Below is a small trained network, with its code and all its weights. Each question gives an input and a class and asks what happens when units are switched off, that is, made to give their printed mean instead of their output.

import numpy as np


def w(rows, s, z=0):
    codes = np.array(rows[::2]) - 128.0
    scale = np.full(codes.shape[1], s)
    scale[-1] = z or s
    return codes * scale


def norm(h):
    return h / np.sqrt((h * h).mean(-1, keepdims=True) + 1e-5)


def f(y):
    return y / 2 * (1 + np.tanh(0.7978845608 * (y + 0.044715 * y**3)))


def log_softmax(a):
    a = a - a.max(-1, keepdims=True)
    return a - np.log(np.exp(a).sum(-1, keepdims=True))


def net(x, mask):
    res = np.array(x, float).reshape(1, 3) / 4 @ E
    u = 0
    for l in range(2):
        y = f(norm(res) @ A[l][:, :-1].T + A[l][:, -1])
        res = res + np.where(mask[u : u + 13], y, B[l][:, -1]) @ B[l][:, :-1]
        u += 13
    return log_softmax(norm(res)[-1] @ U[:, :-1].T + U[:, -1])


A, B = {}, {}
E = w([
[71,69,171,227,60,155],'x0',
[207,138,72,229,255,166],'x1',
[103,19,185,118,199,198],'x2',
],0.0046)
A[0] = w([
[152,166,109,182,198,121,125],'0.n0',
[104,136,144,40,131,117,84],'0.n1',
[105,197,111,162,1,121,2],'0.n2',
[119,113,152,253,53,139,50],'0.n3',
[133,82,137,52,196,175,115],'0.n4',
[87,134,131,178,123,127,7],'0.n5',
[114,123,111,118,146,173,60],'0.n6',
[99,113,104,136,129,135,59],'0.n7',
[116,146,99,87,102,166,127],'0.n8',
[73,44,158,60,44,138,130],'0.n9',
[121,119,114,183,138,149,74],'0.n10',
[190,143,140,133,70,102,85],'0.n11',
[118,13,142,170,99,158,114],'0.n12',
],0.009,0.0027)
B[0] = w([
[153,131,65,158,209,210,202],'0.n0',
[153,144,210,61,31,133,178],'0.n1',
[168,159,168,159,192,5,203],'0.n2',
[79,107,65,70,38,160,201],'0.n3',
[188,126,178,80,151,43,208],'0.n4',
[106,104,91,109,114,93,125],'0.n5',
[148,150,149,128,132,107,126],'0.n6',
[118,130,137,140,107,114,117],'0.n7',
[107,119,161,101,99,117,141],'0.n8',
[251,48,130,146,161,220,254],'0.n9',
[174,179,182,187,85,123,145],'0.n10',
[105,174,162,125,96,103,144],'0.n11',
[14,142,158,197,158,120,211],'0.n12',
],0.014,0.0062)
A[1] = w([
[95,189,73,163,115,112,90],'1.n0',
[105,164,130,7,105,195,83],'1.n1',
[163,119,190,129,142,141,160],'1.n2',
[79,139,150,152,87,106,140],'1.n3',
[158,106,117,98,139,174,49],'1.n4',
[40,167,141,67,144,58,41],'1.n5',
[109,79,177,205,135,154,17],'1.n6',
[166,84,134,70,35,106,2],'1.n7',
[176,123,144,102,142,54,134],'1.n8',
[78,124,72,198,51,188,115],'1.n9',
[128,77,144,32,154,124,89],'1.n10',
[115,157,99,64,163,76,186],'1.n11',
[121,81,113,95,86,202,150],'1.n12',
],0.013,0.0018)
B[1] = w([
[83,88,250,133,143,86,175],'1.n0',
[189,14,163,138,125,119,168],'1.n1',
[77,113,63,139,165,41,229],'1.n2',
[148,162,62,64,213,121,152],'1.n3',
[98,207,108,88,156,133,180],'1.n4',
[200,237,63,52,143,107,171],'1.n5',
[111,176,212,173,114,77,211],'1.n6',
[236,53,186,167,205,133,224],'1.n7',
[115,106,144,99,40,245,254],'1.n8',
[79,49,78,96,27,227,218],'1.n9',
[47,119,76,118,94,58,202],'1.n10',
[55,129,120,184,132,103,188],'1.n11',
[73,245,115,176,104,123,189],'1.n12',
],0.014,0.0062)
U = w([
[47,86,73,37,116,94,28],'0',
[253,46,189,74,93,110,127],'1',
[172,168,44,137,231,210,97],'2',
[171,230,131,64,87,97,95],'3',
[49,111,128,180,36,241,136],'4',
[91,132,201,202,186,96,253],'5',
],0.013,0.0024)

Each question gives the input, the list of numbers given to net, and the class t.
The units are the neurons (one row each of A and B). Each row of codes is followed by its name. A weight is (code - 128) times the scale printed after its matrix; where a second scale follows, it is the last column's (A, B and U).
mask holds one flag per neuron, layer by layer. A switched-off neuron (its flag False) gives its mean, the last column of its row in B, instead of its output. The means were averaged over made-up inputs and are rounded, as every weight is.
A unit's drop is (log p(t) with every unit on - log p(t) with that unit switched off) / (log p(t) with every unit on - log p(t) with every unit switched off).
The circuit of an input: a set's keep is (log p(t) with only the set's units on - log p(t) with every unit switched off) / (log p(t) with every unit on - log p(t) with every unit switched off). Starting from the 12 units with the biggest drops (on a tie, the unit counted first), units are removed one at a time, each time the one whose removal leaves the highest keep (on an exact tie, the one counted first), for as long as the keep stays at least 0.8.
units of the circuit, in order: the units of the circuit, biggest drop first
most important unit: the unit with the biggest drop
top k neurons: the k neurons with the biggest drops, biggest first
k most important neurons of layer l: the k neurons of layer l with the biggest drops, biggest first
drop when u is switched off: that unit's drop, to one decimal
input [-4,3,-4], class 2: top 2 neurons : (0.n0 0.n3)
input [-3,-2,-4], class 3: units of the circuit, in order : (0.n9 1.n5)
input [8,-5,-3], class 5: units of the circuit, in order : (0.n2)
input [2,-1,-7], class 3: units of the circuit, in order : (1.n5 0.n9)
input [-7,1,-5], class 5: 2 most important neurons of layer 0 : (0.n9 0.n4)
input [-2,-3,-4], class 3: top 4 neurons : (0.n2 0.n9 1.n5 0.n3)
input [3,-2,-5], class 3: top 2 neurons : (0.n2 1.n5)
input [-3,2,-4], class 5: 4 most important neurons of layer 0 : (0.n9 0.n3 0.n11 0.n4)
input [-1,2,1], class 2: 2 most important neurons of layer 0 : (0.n0 0.n12)
input [7,-7,-1], class 5: 2 most important neurons of layer 0 : (0.n9 0.n2)
input [-4,2,-3], class 2: 2 most important neurons of layer 0 : (0.n0 0.n3)
input [2,1,3], class 5: 3 most important neurons of layer 1 : (1.n6 1.n8 1.n3)
input [2,-6,-7], class 1: top 2 neurons : (0.n9 0.n12)
input [5,0,-5], class 3: top 2 neurons : (0.n2 0.n9)
input [1,-1,6], class 5: most important unit : 0.n12
input [-6,2,2], class 0: top 2 neurons : (0.n9 0.n4)
input [0,-8,6], class 5: 2 most important neurons of layer 0 : (0.n12 0.n3)
input [1,-7,3], class 5: 2 most important neurons of layer 0 : (0.n12 0.n4)
input [2,-5,6], class 5: 2 most important neurons of layer 1 : (1.n8 1.n9)
input [-2,0,6], class 0: most important unit : 0.n4
input [2,-7,8], class 5: drop when 0.n12 is switched off : 0.1
input [6,8,1], class 4: drop when 1.n9 is switched off : 0.2
input [-2,3,3], class 2: drop when 0.n0 is switched off : 2.3
